Below are the code and all the weights of a small trained network. Each question names an input and a target symbol and asks about switching units off, where a switched-off unit gives its printed mean instead of its output.

import numpy as np


def w(rows, s, z=0):
    codes = np.array(rows[::2]) - 128.0
    scale = np.full(codes.shape[1], s)
    scale[-1] = z or s
    return codes * scale


def f(y):
    return np.maximum(y, 0)


def softmax(a):
    e = np.exp(a - a.max(-1, keepdims=True))
    return e / e.sum(-1, keepdims=True)


def log_softmax(a):
    a = a - a.max(-1, keepdims=True)
    return a - np.log(np.exp(a).sum(-1, keepdims=True))


def net(x, mask):
    ids = ['ΘΦαβγζτω'.index(c) for c in x.split()]
    T = len(ids)
    res = E[ids] + P[:T]
    q, k, v = (res @ M[0].T for M in (Q, K, V))
    z = softmax(np.where(np.tri(T) > 0, q @ k.T / 2**0.5, -1e9)) @ v
    res = res + np.where(mask[0], z, O[0][:, -1]) @ O[0][:, :-1]
    y = f(res @ A[0][:, :-1].T + A[0][:, -1])
    res = res + np.where(mask[1:17], y, B[0][:, -1]) @ B[0][:, :-1]
    return log_softmax(res[-1] @ U[:, :-1].T + U[:, -1])


Q, K, V, O, A, B = {}, {}, {}, {}, {}, {}
E = w([
[223,75,132,62,67,151],'Θ',
[42,157,190,156,146,159],'Φ',
[102,185,192,62,49,53],'α',
[67,116,139,153,139,20],'β',
[103,141,75,179,174,93],'γ',
[71,183,195,114,121,254],'ζ',
[111,191,141,114,111,101],'τ',
[154,235,159,53,73,188],'ω',
],0.0086)
P = w([
[143,187,73,118,137,125],'0',
[122,127,95,106,161,104],'1',
[153,153,138,171,122,108],'2',
[172,159,163,114,207,100],'3',
[121,116,142,198,78,138],'4',
[137,131,182,69,230,96],'5',
[102,107,133,225,41,151],'6',
[134,126,198,34,255,94],'7',
[80,88,133,220,28,143],'8',
],0.0095)
Q[0] = w([
[99,78,93,55,123,134],'H0',
[134,133,133,219,2,127],'H0',
],0.056)
K[0] = w([
[46,219,93,175,88,128],'H0',
[133,146,166,36,252,108],'H0',
],0.046)
V[0] = w([
[92,139,114,161,210,126],'H0',
[122,140,145,110,142,251],'H0',
],0.021)
O[0] = w([
[149,151,161,23,254,96,254],'H0',
[228,162,208,211,152,120,86],'H0',
],0.009,0.00093)
A[0] = w([
[102,118,115,82,165,130,29],'N0',
[171,140,152,150,153,111,5],'N1',
[142,188,149,123,175,112,79],'N2',
[79,97,113,115,143,129,153],'N3',
[133,138,91,184,118,120,118],'N4',
[143,85,146,196,149,87,61],'N5',
[139,88,97,88,116,146,57],'N6',
[200,177,79,77,99,187,152],'N7',
[117,112,165,126,132,250,49],'N8',
[151,180,141,132,162,113,56],'N9',
[157,158,13,181,148,171,2],'N10',
[243,114,33,91,117,157,98],'N11',
[195,198,97,155,136,93,115],'N12',
[79,136,77,108,99,146,33],'N13',
[97,150,217,97,76,95,35],'N14',
[73,104,127,196,198,187,103],'N15',
],0.013,0.0091)
B[0] = w([
[121,3,138,158,177,149,193],'N0',
[72,156,72,185,101,214,172],'N1',
[69,75,162,91,85,109,253],'N2',
[102,205,72,176,138,108,244],'N3',
[91,49,174,69,151,137,193],'N4',
[115,151,67,195,165,102,181],'N5',
[179,160,161,136,154,136,155],'N6',
[92,185,96,223,142,90,196],'N7',
[112,157,110,141,194,221,149],'N8',
[86,96,162,70,146,203,206],'N9',
[171,140,49,33,183,187,134],'N10',
[199,85,175,183,139,101,165],'N11',
[202,134,123,85,165,137,231],'N12',
[222,64,133,39,77,155,198],'N13',
[166,143,58,182,82,133,162],'N14',
[203,105,114,167,79,111,183],'N15',
],0.021,0.0058)
U = w([
[204,139,147,155,165,92,183],'Θ',
[89,52,157,169,74,130,69],'Φ',
[142,152,74,83,59,127,138],'α',
[34,115,91,147,178,79,77],'β',
[140,94,60,85,183,120,34],'γ',
[103,138,110,133,149,201,15],'ζ',
[118,161,192,50,147,102,253],'τ',
[75,253,95,125,151,84,226],'ω',
],0.0049,0.0046)

Each question gives the input, a string of symbols that net reads in full, and the target symbol t.
The units are the heads (2 rows each of Q, K, V and O) and the neurons (one row each of A and B). Each row of codes is followed by its name. A weight is (code - 128) times the scale printed after its matrix; where a second scale follows, it is the last column's (O, A, B and U).
mask holds one flag per unit, heads first, then neurons. A switched-off unit (its flag False) gives its mean, the last column of its rows in O or B, instead of its output. The means were averaged over made-up inputs and are rounded, as every weight is.
A unit's drop is (log p(t) with every unit on - log p(t) with that unit switched off) / (log p(t) with every unit on - log p(t) with every unit switched off).
The circuit of an input: a set's keep is (log p(t) with only the set's units on - log p(t) with every unit switched off) / (log p(t) with every unit on - log p(t) with every unit switched off). Starting from the 12 units with the biggest drops (on a tie, the unit counted first), units are removed one at a time, each time the one whose removal leaves the highest keep (on an exact tie, the one counted first), for as long as the keep stays at least 0.8.
circuit, biggest first: the units of the circuit, biggest drop first
k most important neurons: the k neurons with the biggest drops, biggest first
drop of u: that unit's drop, to one decimal
input Φ Φ α τ, target α: circuit, biggest first => H0; N13
input Φ Φ γ α Θ α α γ, target α: circuit, biggest first => H0; N13; N0
input Φ Φ α τ α ω, target α: circuit, biggest first => H0; N13
input ζ Φ Φ β ζ ω τ, target Θ: circuit, biggest first => H0; N12
input α β β α α Φ Φ α Φ, target α: circuit, biggest first => H0; N13; N15; N0
input Φ γ β, target β: circuit, biggest first => H0; N0; N3; N13
input β ζ γ, target ζ: 3 most important neurons => N1; N9; N12
input β ζ β, target ζ: 2 most important neurons => N1; N9
input Φ Φ Θ γ ζ α ζ, target α: 2 most important neurons => N13; N15
input ω Φ Φ β Θ, target Θ: 2 most important neurons => N6; N11
input α Θ α α ζ τ Θ β, target Φ: circuit, biggest first => H0
input ζ Φ ω, target τ: circuit, biggest first => H0; N2
input β Φ τ γ γ α, target β: 3 most important neurons => N0; N13; N12
input ω ζ ω, target ζ: 3 most important neurons => N1; N9; N12
input Φ γ γ α Φ Φ β α, target γ: circuit, biggest first => H0; N0; N13
input Φ β Θ Θ β τ ω Φ α, target τ: circuit, biggest first => H0
input β ζ τ, target ζ: 4 most important neurons => N1; N9; N5; N12
input α Θ Φ, target Φ: circuit, biggest first => H0; N4
input β β Θ α ω Θ, target Θ: circuit, biggest first => H0; N11; N2
input Θ α Φ ζ α Θ ζ Φ, target ζ: circuit, biggest first => H0; N1
input Θ β α ω Φ α β, target α: 2 most important neurons => N13; N0
input τ Θ Φ ω, target ω: circuit, biggest first => N7
input Φ α β Θ α τ Θ α, target Φ: 3 most important neurons => N3; N12; N4
input Θ α α α γ Θ γ τ, target β: 2 most important neurons => N0; N13
input τ Φ Φ, target τ: drop of N0 => 0.1
input Φ Φ γ, target τ: drop of N10 => 0.0
input Φ ω Φ Θ Θ Φ ζ, target τ: drop of N12 => -0.1
input γ Θ Θ Θ, target Φ: drop of N4 => 0.2
